Here is a tiny trained network, its code and every weight. The questions are about switching its units off for an input and a target symbol, where a switched-off unit gives its printed mean instead of its output.

import numpy as np


def w(rows, s, z=0):
    codes = np.array(rows[::2]) - 128.0
    scale = np.full(codes.shape[1], s)
    scale[-1] = z or s
    return codes * scale


def norm(h):
    return h / np.sqrt((h * h).mean(-1, keepdims=True) + 1e-5)


def softmax(a):
    e = np.exp(a - a.max(-1, keepdims=True))
    return e / e.sum(-1, keepdims=True)


def log_softmax(a):
    a = a - a.max(-1, keepdims=True)
    return a - np.log(np.exp(a).sum(-1, keepdims=True))


def net(x, mask):
    ids = ['αβγδεζηθλμξτφω'.index(c) for c in x.split()]
    T = len(ids)
    res = E[ids] + P[:T]
    u = 0
    for l in range(3):
        r = norm(res)
        for j in range(3):
            rows = slice(2 * j, 2 * j + 2)
            q, k, v = (r @ M[l][rows].T for M in (Q, K, V))
            z = softmax(np.where(np.tri(T) > 0, q @ k.T / 2**0.5, -1e9)) @ v
            o = O[l][rows]
            res = res + np.where(mask[u + j], z, o[:, -1]) @ o[:, :-1]
        u += 3
    return log_softmax(norm(res)[-1] @ U[:, :-1].T + U[:, -1])


Q, K, V, O = {}, {}, {}, {}
E = w([
[176,133,67,175,143,60,94,198,146,160],'α',
[181,52,84,97,104,100,169,69,172,149],'β',
[143,188,115,65,171,103,98,108,165,230],'γ',
[166,157,118,210,143,128,137,63,187,124],'δ',
[88,25,92,189,96,162,86,177,132,163],'ε',
[77,153,57,84,56,109,81,56,125,174],'ζ',
[162,74,80,150,166,176,146,129,250,102],'η',
[157,196,140,69,166,123,152,165,201,95],'θ',
[78,93,115,132,170,102,108,129,186,124],'λ',
[165,107,146,133,28,132,169,229,121,109],'μ',
[150,101,59,148,143,193,75,97,98,198],'ξ',
[98,141,104,131,50,175,187,155,188,213],'τ',
[99,154,81,188,127,115,102,130,121,120],'φ',
[68,120,58,191,141,173,112,92,155,138],'ω',
],0.018)
P = w([
[191,143,149,172,85,123,1,129,254,108],'0',
[149,134,116,169,95,192,54,147,211,96],'1',
[140,125,118,163,106,175,68,154,195,125],'2',
[135,121,112,153,116,158,79,149,184,140],'3',
[130,110,108,146,118,153,94,151,170,143],'4',
[127,109,102,139,125,141,105,147,156,145],'5',
[125,101,96,135,124,141,117,154,138,144],'6',
[119,107,92,135,130,129,132,153,130,138],'7',
[116,106,89,129,130,127,144,158,115,135],'8',
[114,109,85,124,136,125,160,167,101,127],'9',
[105,109,79,130,139,125,177,165,86,116],'10',
[99,111,77,132,148,125,200,171,71,112],'11',
[89,102,48,143,145,109,212,157,73,133],'12',
],0.0088)
Q[0] = w([
[128,159,41,141,96,149,134,171,189,185],'0.h1',
[73,151,97,128,121,145,149,137,136,158],'0.h1',
[8,107,176,115,143,84,81,127,127,96],'0.h2',
[89,118,215,89,165,101,82,85,118,24],'0.h2',
[147,153,170,185,118,135,151,94,113,90],'0.h3',
[159,170,159,145,163,141,116,113,91,194],'0.h3',
],0.015)
K[0] = w([
[92,130,134,117,185,95,203,114,40,133],'0.h1',
[132,91,110,159,171,132,178,147,106,168],'0.h1',
[75,51,190,121,165,124,78,180,182,90],'0.h2',
[130,108,147,158,206,129,123,250,187,103],'0.h2',
[144,147,180,179,119,163,130,92,173,131],'0.h3',
[132,156,182,131,177,161,125,124,93,162],'0.h3',
],0.014)
V[0] = w([
[103,172,128,105,149,133,41,184,177,83],'0.h1',
[186,168,47,160,171,203,129,107,106,112],'0.h1',
[94,97,1,100,100,73,86,159,226,114],'0.h2',
[64,134,206,124,104,103,71,86,51,64],'0.h2',
[133,131,138,182,28,120,48,137,249,87],'0.h3',
[115,117,75,42,58,78,85,153,92,79],'0.h3',
],0.009)
O[0] = w([
[175,99,156,48,143,127,160,85,121,141,131],'0.h1',
[83,66,109,142,165,92,74,71,174,101,139],'0.h1',
[71,134,98,84,123,18,96,172,211,120,252],'0.h2',
[131,150,92,18,149,199,153,138,81,161,97],'0.h2',
[149,80,253,95,183,126,65,93,86,188,195],'0.h3',
[79,63,177,109,128,109,149,107,124,202,154],'0.h3',
],0.0061,0.022)
Q[1] = w([
[168,102,178,132,160,186,213,101,69,132],'1.h1',
[90,153,150,138,122,172,77,209,126,137],'1.h1',
[101,184,134,113,207,153,106,167,120,182],'1.h2',
[140,152,126,81,62,189,69,84,88,57],'1.h2',
[94,125,95,7,157,94,40,175,126,96],'1.h3',
[203,144,83,151,194,150,106,168,53,177],'1.h3',
],0.016)
K[1] = w([
[174,167,177,82,129,170,18,110,208,130],'1.h1',
[188,75,152,124,153,136,162,54,70,115],'1.h1',
[167,119,101,110,140,117,169,30,115,185],'1.h2',
[198,124,228,111,132,177,43,134,141,125],'1.h2',
[43,144,110,149,221,64,171,129,33,144],'1.h3',
[102,83,218,139,171,123,80,67,115,246],'1.h3',
],0.014)
V[1] = w([
[170,144,154,170,50,111,92,50,115,63],'1.h1',
[196,112,112,118,187,92,220,43,189,145],'1.h1',
[77,151,146,206,248,196,126,192,157,163],'1.h2',
[41,103,101,133,174,104,135,76,40,76],'1.h2',
[149,148,113,111,86,158,211,87,179,83],'1.h3',
[214,94,58,139,122,96,100,144,79,192],'1.h3',
],0.015)
O[1] = w([
[125,143,171,140,73,158,33,147,182,20,77],'1.h1',
[71,206,120,165,197,115,117,38,171,157,166],'1.h1',
[70,105,168,56,228,167,67,107,59,219,56],'1.h2',
[171,95,145,29,142,119,97,138,190,2,88],'1.h2',
[69,138,209,174,105,193,110,145,126,145,3],'1.h3',
[105,101,7,161,125,188,67,110,157,109,145],'1.h3',
],0.0078,0.015)
Q[2] = w([
[105,182,149,114,143,222,79,191,96,97],'2.h1',
[147,88,106,197,114,134,201,41,145,72],'2.h1',
[152,91,126,182,175,122,138,192,206,115],'2.h2',
[163,167,75,123,215,88,155,195,93,185],'2.h2',
[129,103,218,30,67,192,8,117,71,64],'2.h3',
[113,151,174,194,204,168,100,196,136,79],'2.h3',
],0.016)
K[2] = w([
[147,146,162,75,36,133,47,99,161,232],'2.h1',
[5,215,123,183,91,171,144,187,164,91],'2.h1',
[115,151,116,54,57,157,188,30,162,108],'2.h2',
[15,103,86,80,174,129,233,202,154,89],'2.h2',
[218,101,179,206,247,167,81,244,173,161],'2.h3',
[134,40,165,206,101,124,153,24,66,114],'2.h3',
],0.013)
V[2] = w([
[124,94,154,106,159,222,149,178,250,193],'2.h1',
[223,171,125,175,195,159,140,170,116,76],'2.h1',
[128,96,175,207,212,116,139,200,176,105],'2.h2',
[229,43,117,196,151,136,189,46,107,104],'2.h2',
[126,179,135,105,173,171,131,212,133,125],'2.h3',
[118,48,135,202,154,118,210,94,92,73],'2.h3',
],0.017)
O[2] = w([
[131,92,47,95,132,176,177,210,254,154,106],'2.h1',
[178,49,109,186,212,195,196,134,110,141,59],'2.h1',
[184,153,117,72,212,206,206,183,88,173,134],'2.h2',
[124,203,161,82,179,179,36,239,89,116,140],'2.h2',
[104,197,114,109,149,63,45,147,155,160,5],'2.h3',
[170,57,129,100,68,47,110,68,179,162,60],'2.h3',
],0.0096,0.023)
U = w([
[146,92,49,119,155,192,88,73,96,121,138],'α',
[72,250,95,187,142,124,128,150,144,109,111],'β',
[48,89,165,166,97,159,144,102,108,217,80],'γ',
[159,97,161,163,162,203,154,71,110,102,254],'δ',
[166,119,164,114,65,131,143,204,88,122,186],'ε',
[136,108,136,164,73,81,122,105,192,74,238],'ζ',
[143,91,119,108,166,183,141,168,208,138,81],'η',
[99,42,133,118,119,125,102,195,118,172,124],'θ',
[201,180,170,58,141,150,222,106,123,138,187],'λ',
[154,105,116,94,64,128,149,139,117,73,64],'μ',
[53,77,128,78,184,143,73,104,158,98,74],'ξ',
[182,89,90,157,150,69,104,125,96,203,67],'τ',
[159,126,177,88,154,80,112,79,52,80,86],'φ',
[116,120,163,53,163,53,145,130,152,167,51],'ω',
],0.011,0.0031)

Each question gives the input, a string of symbols that net reads in full, and the target symbol t.
The units are the heads (2 rows each of Q, K, V and O). Each row of codes is followed by its name. A weight is (code - 128) times the scale printed after its matrix; where a second scale follows, it is the last column's (O and U).
mask holds one flag per head, layer by layer. A switched-off head (its flag False) gives its mean, the last column of its rows in O, instead of its output. The means were averaged over made-up inputs and are rounded, as every weight is.
A unit's drop is (log p(t) with every unit on - log p(t) with that unit switched off) / (log p(t) with every unit on - log p(t) with every unit switched off).
The circuit of an input: a set's keep is (log p(t) with only the set's units on - log p(t) with every unit switched off) / (log p(t) with every unit on - log p(t) with every unit switched off). Starting from all 9 units, units are removed one at a time, each time the one whose removal leaves the highest keep (on an exact tie, the one counted first), for as long as the keep stays at least 0.8.
units of the circuit, in order: the units of the circuit, biggest drop first
unit that matters most: the unit with the biggest drop
which heads matter: for each layer, one digit per head in row order, 1 if its drop is at least 0.15 and else 0, layers parted by /
input β φ ζ, target φ: unit that matters most -> 2.h1
input φ β β ζ λ ε α ξ β λ, target β: which heads matter -> 110 / 100 / 001
input β α ζ λ γ λ β λ λ, target λ: units of the circuit, in order -> (2.h2 0.h1)
input τ λ ω ζ ω, target ζ: which heads matter -> 101 / 000 / 010
input β α γ ω γ γ β β μ λ λ ζ λ, target ζ: units of the circuit, in order -> (1.h2 2.h2)
input α α β ζ τ ξ λ γ μ β λ, target β: units of the circuit, in order -> (0.h3 2.h3)
input β β λ ζ, target λ: units of the circuit, in order -> (2.h2 1.h3)
input γ η ζ β γ β β ζ ζ, target ζ: which heads matter -> 001 / 010 / 010
input α β γ β ζ, target β: units of the circuit, in order -> (1.h1 2.h3)
input μ ζ ω ω ξ φ ζ γ ζ λ, target ζ: which heads matter -> 010 / 011 / 010
input α λ β μ β, target ε: units of the circuit, in order -> (1.h1 2.h2)
input β β φ λ ζ β β γ β, target γ: units of the circuit, in order -> (0.h3 1.h2 1.h3)
input φ λ β λ ε ω, target ξ: which heads matter -> 110 / 110 / 000
input ω μ β β β β γ μ ξ β ζ γ, target ζ: unit that matters most -> 2.h2
input β ζ δ δ β, target δ: which heads matter -> 001 / 000 / 100
input λ ξ η β α, target τ: which heads matter -> 001 / 011 / 011
input α β β β α β β λ β β β, target ζ: units of the circuit, in order -> (0.h1 1.h1 0.h2)
input β β ξ β ζ α β α, target β: which heads matter -> 010 / 100 / 011
input β β δ, target δ: units of the circuit, in order -> (2.h1 0.h3)
input α ζ φ, target ζ: units of the circuit, in order -> (2.h2)
input ω β β φ β τ, target γ: which heads matter -> 010 / 010 / 001
input λ ω β ω ε λ ω γ, target β: which heads matter -> 001 / 001 / 001
input β δ γ ζ β β, target β: units of the circuit, in order -> (0.h1 1.h1 2.h3)
input ζ ξ β, target ξ: units of the circuit, in order -> (0.h3 2.h2 0.h2 2.h3)
input β β φ λ β, target φ: units of the circuit, in order -> (2.h1 2.h2)
